Here is a tiny trained network, its code and every weight. The questions are about switching its units off for an input and a class, where a switched-off unit gives its printed mean instead of its output.

import numpy as np


def w(rows, s, z=0):
    codes = np.array(rows[::2]) - 128.0
    scale = np.full(codes.shape[1], s)
    scale[-1] = z or s
    return codes * scale


def norm(h):
    return h / np.sqrt((h * h).mean(-1, keepdims=True) + 1e-5)


def f(y):
    return y / 2 * (1 + np.tanh(0.7978845608 * (y + 0.044715 * y**3)))


def log_softmax(a):
    a = a - a.max(-1, keepdims=True)
    return a - np.log(np.exp(a).sum(-1, keepdims=True))


def net(x, mask):
    res = np.array(x, float).reshape(1, 6) / 4 @ E
    u = 0
    for l in range(3):
        y = f(norm(res) @ A[l][:, :-1].T + A[l][:, -1])
        res = res + np.where(mask[u : u + 9], y, B[l][:, -1]) @ B[l][:, :-1]
        u += 9
    return log_softmax(norm(res)[-1] @ U[:, :-1].T + U[:, -1])


A, B = {}, {}
E = w([
[153,72,79,144,93,139,66],'x0',
[129,131,130,129,126,129,127],'x1',
[145,168,82,113,152,208,135],'x2',
[110,171,122,251,145,133,58],'x3',
[128,130,128,126,128,128,127],'x4',
[129,130,128,128,126,127,128],'x5',
],0.0011)
A[0] = w([
[91,202,173,134,225,201,134,100],'L0N0',
[161,176,185,50,158,145,219,7],'L0N1',
[176,147,153,175,120,126,78,167],'L0N2',
[68,174,240,141,195,2,195,41],'L0N3',
[147,190,191,41,158,143,232,20],'L0N4',
[102,117,217,213,181,40,71,86],'L0N5',
[147,21,104,74,93,152,96,174],'L0N6',
[217,102,71,16,162,221,163,76],'L0N7',
[121,32,193,67,37,24,171,130],'L0N8',
],0.0025,0.0011)
B[0] = w([
[163,143,145,105,150,33,179,175],'L0N0',
[37,104,90,169,157,120,87,163],'L0N1',
[106,61,112,90,133,118,179,164],'L0N2',
[99,127,179,105,74,253,117,206],'L0N3',
[38,95,81,152,161,115,72,187],'L0N4',
[98,125,72,110,36,126,203,197],'L0N5',
[192,183,105,111,66,106,154,218],'L0N6',
[90,146,83,140,18,130,156,253],'L0N7',
[219,133,147,170,224,122,55,234],'L0N8',
],0.002,0.0014)
A[1] = w([
[157,125,59,125,156,219,60,87],'L1N0',
[92,82,198,155,200,73,83,116],'L1N1',
[27,154,132,166,100,177,137,204],'L1N2',
[157,152,57,181,72,128,151,70],'L1N3',
[86,217,186,86,204,241,158,24],'L1N4',
[108,37,189,46,134,103,134,81],'L1N5',
[128,199,201,150,254,109,172,59],'L1N6',
[157,137,122,168,148,153,65,2],'L1N7',
[171,81,161,155,91,70,86,55],'L1N8',
],0.0033,0.0008)
B[1] = w([
[123,145,233,129,153,132,154,185],'L1N0',
[119,116,108,33,103,216,124,130],'L1N1',
[209,158,144,73,136,85,171,247],'L1N2',
[104,44,151,113,147,188,69,228],'L1N3',
[132,68,80,161,108,67,89,206],'L1N4',
[129,164,165,251,146,173,96,128],'L1N5',
[218,110,81,165,100,215,118,175],'L1N6',
[102,103,151,28,119,102,157,117],'L1N7',
[89,123,47,109,138,96,165,153],'L1N8',
],0.0024,0.0014)
A[2] = w([
[33,195,80,100,195,65,210,54],'L2N0',
[112,135,222,109,207,202,96,18],'L2N1',
[207,80,122,177,96,138,84,121],'L2N2',
[84,96,225,128,207,223,58,21],'L2N3',
[225,127,186,96,163,25,76,28],'L2N4',
[77,66,115,201,97,92,153,84],'L2N5',
[168,107,78,96,126,114,160,167],'L2N6',
[130,166,110,96,52,184,112,111],'L2N7',
[108,237,230,160,72,97,253,2],'L2N8',
],0.0041,0.0034)
B[2] = w([
[33,179,87,30,209,72,162,156],'L2N0',
[54,54,144,185,132,192,76,128],'L2N1',
[75,179,142,131,190,127,149,244],'L2N2',
[57,65,241,162,212,200,67,175],'L2N3',
[198,156,203,34,153,66,45,114],'L2N4',
[108,94,127,133,94,85,55,126],'L2N5',
[83,138,203,162,143,157,106,251],'L2N6',
[151,49,143,84,107,125,144,191],'L2N7',
[51,216,253,190,57,71,200,157],'L2N8',
],0.0035,0.0017)
U = w([
[8,11,245,244,249,248,5,214],'0',
[8,252,249,251,11,6,249,133],'1',
[8,249,9,5,247,40,248,152],'2',
[243,250,7,249,248,248,249,104],'3',
[252,215,248,5,244,7,8,94],'4',
[15,8,49,247,4,5,10,103],'5',
[247,10,20,7,3,245,247,4],'6',
],0.0046,0.0029)

Each question gives the input, the list of numbers given to net, and the class t.
The units are the neurons (one row each of A and B). Each row of codes is followed by its name. A weight is (code - 128) times the scale printed after its matrix; where a second scale follows, it is the last column's (A, B and U).
mask holds one flag per neuron, layer by layer. A switched-off neuron (its flag False) gives its mean, the last column of its row in B, instead of its output. The means were averaged over made-up inputs and are rounded, as every weight is.
A unit's drop is (log p(t) with every unit on - log p(t) with that unit switched off) / (log p(t) with every unit on - log p(t) with every unit switched off).
The circuit of an input: a set's keep is (log p(t) with only the set's units on - log p(t) with every unit switched off) / (log p(t) with every unit on - log p(t) with every unit switched off). Starting from the 12 units with the biggest drops (on a tie, the unit counted first), units are removed one at a time, each time the one whose removal leaves the highest keep (on an exact tie, the one counted first), for as long as the keep stays at least 0.8.
circuit, biggest first: the units of the circuit, biggest drop first
top k neurons: the k neurons with the biggest drops, biggest first
k most important neurons of layer l: the k neurons of layer l with the biggest drops, biggest first
input [-8,4,2,1,7,4], class 3: circuit, biggest first -> L1N6
input [-7,-3,2,8,5,4], class 3: top 3 neurons -> L1N6, L0N7, L1N4
input [3,-5,-3,1,7,6], class 5: circuit, biggest first -> L2N3, L2N5
input [1,-3,-7,5,-3,-7], class 5: circuit, biggest first -> L0N5, L1N0, L2N8
input [6,-3,-7,-7,-7,5], class 4: circuit, biggest first -> L0N8, L2N4
input [-7,0,4,1,5,3], class 3: top 2 neurons -> L1N6, L0N0
input [0,3,1,-8,1,-3], class 2: 4 most important neurons of layer 1 -> L1N3, L1N6, L1N1, L1N4
input [5,-3,-8,-2,4,8], class 4: circuit, biggest first -> L0N8, L2N4
input [1,-2,0,2,-8,3], class 5: circuit, biggest first -> L2N5, L2N3
input [4,-7,7,-2,7,-3], class 6: circuit, biggest first -> L0N7, L2N7
input [-4,1,-6,0,2,-4], class 0: circuit, biggest first -> L0N8, L0N3
input [2,0,-6,6,-3,3], class 5: top 2 neurons -> L2N5, L0N5
input [1,8,0,1,0,7], class 5: circuit, biggest first -> L0N3, L0N8, L2N5
input [8,8,5,0,3,0], class 6: circuit, biggest first -> L2N7, L2N1
input [4,-6,-6,-8,7,6], class 4: top neuron -> L0N8
input [6,2,-6,0,5,-7], class 4: top 2 neurons -> L0N8, L0N7
input [2,0,8,0,1,3], class 6: top 2 neurons -> L0N7, L0N8
input [0,-1,1,7,5,1], class 3: top 2 neurons -> L0N7, L0N3
input [1,6,-4,8,0,5], class 5: 2 most important neurons of layer 1 -> L1N0, L1N3
input [-3,1,0,7,-3,0], class 1: top 2 neurons -> L0N5, L0N8
input [-6,-3,-1,-1,8,6], class 0: most important neuron of layer 2 -> L2N3
input [3,2,1,-1,2,-1], class 6: 2 most important neurons of layer 0 -> L0N7, L0N6
input [-1,4,5,3,-4,-4], class 3: top 2 neurons -> L1N6, L0N0
input [0,-5,1,3,1,-4], class 3: 3 most important neurons of layer 2 -> L2N3, L2N8, L2N0
input [0,-5,4,-1,4,-6], class 2: top 3 neurons -> L1N6, L2N0, L0N3
